Below are the code and all the weights of a small trained network. Each question names an input and a class and asks about switching units off, where a switched-off unit gives its printed mean instead of its output.

import numpy as np


def w(rows, s, z=0):
    codes = np.array(rows[::2]) - 128.0
    scale = np.full(codes.shape[1], s)
    scale[-1] = z or s
    return codes * scale


def norm(h):
    return h / np.sqrt((h * h).mean(-1, keepdims=True) + 1e-5)


def f(y):
    return np.maximum(y, 0)


def log_softmax(a):
    a = a - a.max(-1, keepdims=True)
    return a - np.log(np.exp(a).sum(-1, keepdims=True))


def net(x, mask):
    res = np.array(x, float).reshape(1, 8) / 4 @ E
    u = 0
    for l in range(3):
        y = f(norm(res) @ A[l][:, :-1].T + A[l][:, -1])
        res = res + np.where(mask[u : u + 5], y, B[l][:, -1]) @ B[l][:, :-1]
        u += 5
    return log_softmax(norm(res)[-1] @ U[:, :-1].T + U[:, -1])


A, B = {}, {}
E = w([
[131,162,146,130,158,109,128,164,143],'x0',
[140,130,150,129,156,131,139,70,171],'x1',
[142,151,163,153,120,255,93,140,117],'x2',
[129,128,138,110,118,130,106,112,114],'x3',
[140,107,152,62,148,141,184,128,84],'x4',
[123,128,138,125,112,126,130,116,125],'x5',
[92,106,92,109,170,153,117,124,137],'x6',
[91,106,143,119,112,133,136,115,144],'x7',
],0.0084)
A[0] = w([
[76,85,82,136,113,131,74,58,110,114],'0.n1',
[70,163,180,156,115,186,126,107,135,99],'0.n2',
[214,127,138,128,174,132,151,26,177,38],'0.n3',
[98,51,84,118,57,116,95,254,25,5],'0.n4',
[109,115,129,64,217,132,165,149,89,139],'0.n5',
],0.0063,0.0026)
B[0] = w([
[80,178,178,188,172,121,102,165,88,204],'0.n1',
[167,70,97,65,170,113,136,174,109,208],'0.n2',
[83,255,56,84,59,108,113,154,174,215],'0.n3',
[90,212,76,136,48,117,171,139,231,240],'0.n4',
[68,163,187,221,141,111,170,86,94,253],'0.n5',
],0.0071,0.0037)
A[1] = w([
[184,165,110,78,179,132,125,3,199,4],'1.n1',
[162,118,173,138,116,184,193,84,94,138],'1.n2',
[111,112,155,91,149,147,137,19,234,68],'1.n3',
[114,59,114,70,152,76,138,120,188,74],'1.n4',
[130,166,164,153,75,56,158,112,157,88],'1.n5',
],0.0057,0.0025)
B[1] = w([
[97,159,116,65,28,125,209,193,129,172],'1.n1',
[165,36,104,188,114,193,142,117,154,195],'1.n2',
[86,255,51,94,78,150,107,212,98,181],'1.n3',
[202,59,46,99,219,142,68,169,114,162],'1.n4',
[192,123,204,122,94,229,32,144,36,254],'1.n5',
],0.007,0.004)
A[2] = w([
[5,143,107,203,211,135,124,86,144,115],'2.n1',
[166,54,114,130,92,135,207,61,41,97],'2.n2',
[166,69,99,130,149,3,138,43,85,82],'2.n3',
[136,176,121,235,155,99,10,164,134,197],'2.n4',
[111,67,73,50,106,40,82,165,84,250],'2.n5',
],0.0066,0.0012)
B[2] = w([
[206,103,244,42,47,41,145,110,38,202],'2.n1',
[58,134,142,145,135,93,151,2,117,173],'2.n2',
[162,107,137,153,199,175,39,147,134,167],'2.n3',
[90,108,190,77,191,114,217,49,96,254],'2.n4',
[170,160,80,108,180,214,31,82,158,190],'2.n5',
],0.0068,0.0066)
U = w([
[97,149,162,102,117,122,139,94,124,237],'0',
[48,247,26,82,18,72,158,204,219,50],'1',
[97,80,193,159,136,89,176,36,124,117],'2',
[127,132,139,77,110,123,136,142,99,139],'3',
[216,26,63,146,208,206,3,192,163,150],'4',
[168,90,204,109,42,67,131,107,109,5],'5',
],0.0057,0.0028)

Each question gives the input, the list of numbers given to net, and the class t.
The units are the neurons (one row each of A and B). Each row of codes is followed by its name. A weight is (code - 128) times the scale printed after its matrix; where a second scale follows, it is the last column's (A, B and U).
mask holds one flag per neuron, layer by layer. A switched-off neuron (its flag False) gives its mean, the last column of its row in B, instead of its output. The means were averaged over made-up inputs and are rounded, as every weight is.
A unit's drop is (log p(t) with every unit on - log p(t) with that unit switched off) / (log p(t) with every unit on - log p(t) with every unit switched off).
The circuit of an input: a set's keep is (log p(t) with only the set's units on - log p(t) with every unit switched off) / (log p(t) with every unit on - log p(t) with every unit switched off). Starting from the 12 units with the biggest drops (on a tie, the unit counted first), units are removed one at a time, each time the one whose removal leaves the highest keep (on an exact tie, the one counted first), for as long as the keep stays at least 0.8.
circuit, biggest first: the units of the circuit, biggest drop first
unit that matters most: the unit with the biggest drop
top k neurons: the k neurons with the biggest drops, biggest first
k most important neurons of layer l: the k neurons of layer l with the biggest drops, biggest first
input [2,7,-5,8,3,0,-1,6], class 1: circuit, biggest first => 1.n3, 2.n4
input [0,0,1,-2,5,-4,-5,-5], class 2: unit that matters most => 2.n2
input [-3,-6,1,-1,8,-7,7,-2], class 2: circuit, biggest first => 0.n5, 2.n2
input [-4,7,-8,-8,-7,-5,-2,5], class 4: circuit, biggest first => 1.n4, 2.n3
input [-5,-6,1,-4,-1,5,8,6], class 5: circuit, biggest first => 2.n1, 0.n1
input [4,-4,2,-2,7,-8,5,-1], class 2: 2 most important neurons of layer 1 => 1.n3, 1.n2
input [6,-5,8,-5,4,2,-5,6], class 4: top 2 neurons => 2.n4, 2.n1
input [-5,7,-6,0,-4,6,4,-7], class 1: circuit, biggest first => 1.n1, 1.n3
input [7,8,-6,2,2,5,-5,-1], class 1: circuit, biggest first => 0.n3, 2.n4
input [-7,6,-8,8,-6,-2,0,-3], class 4: top 3 neurons => 0.n5, 2.n5, 0.n4
input [-2,3,-7,-3,2,-6,7,-3], class 4: 4 most important neurons of layer 2 => 2.n3, 2.n5, 2.n4, 2.n2
input [-3,6,-3,7,1,-6,4,0], class 1: top 2 neurons => 0.n3, 1.n1
input [-6,-7,-8,-8,-1,-6,-5,2], class 4: circuit, biggest first => 2.n5, 2.n3
input [1,-7,1,-3,1,6,-3,-7], class 1: top 3 neurons => 0.n4, 2.n1, 0.n5
input [4,4,-7,0,0,7,-3,5], class 4: unit that matters most => 1.n4
input [2,8,0,-3,4,-6,7,-1], class 1: 2 most important neurons of layer 0 => 0.n3, 0.n1
input [-6,-5,0,-4,-8,5,-2,-8], class 2: top 3 neurons => 2.n4, 0.n3, 1.n3
input [1,-8,5,-6,7,2,5,-7], class 1: 2 most important neurons of layer 0 => 0.n4, 0.n1
input [3,-7,7,-6,-2,-2,6,1], class 1: 2 most important neurons of layer 0 => 0.n4, 0.n5
input [-7,-8,5,8,-3,5,2,-3], class 1: top 4 neurons => 0.n4, 1.n5, 0.n5, 2.n1
input [7,-8,-3,-1,6,7,-2,-5], class 1: top neuron => 0.n4
input [6,8,2,-3,7,-3,-7,-1], class 1: 2 most important neurons of layer 2 => 2.n4, 2.n1
input [1,-6,3,3,2,-2,6,-6], class 1: top 3 neurons => 0.n4, 0.n1, 1.n5
input [-7,-4,2,8,1,1,8,-5], class 5: 2 most important neurons of layer 1 => 1.n5, 1.n3
input [6,-2,5,-6,-7,-3,1,-2], class 2: top 2 neurons => 2.n4, 1.n5
input [1,-2,1,7,7,6,-1,-2], class 2: top 3 neurons => 2.n2, 1.n2, 0.n3
input [3,-4,0,-1,-6,8,-3,-2], class 2: 3 most important neurons of layer 2 => 2.n4, 2.n1, 2.n5
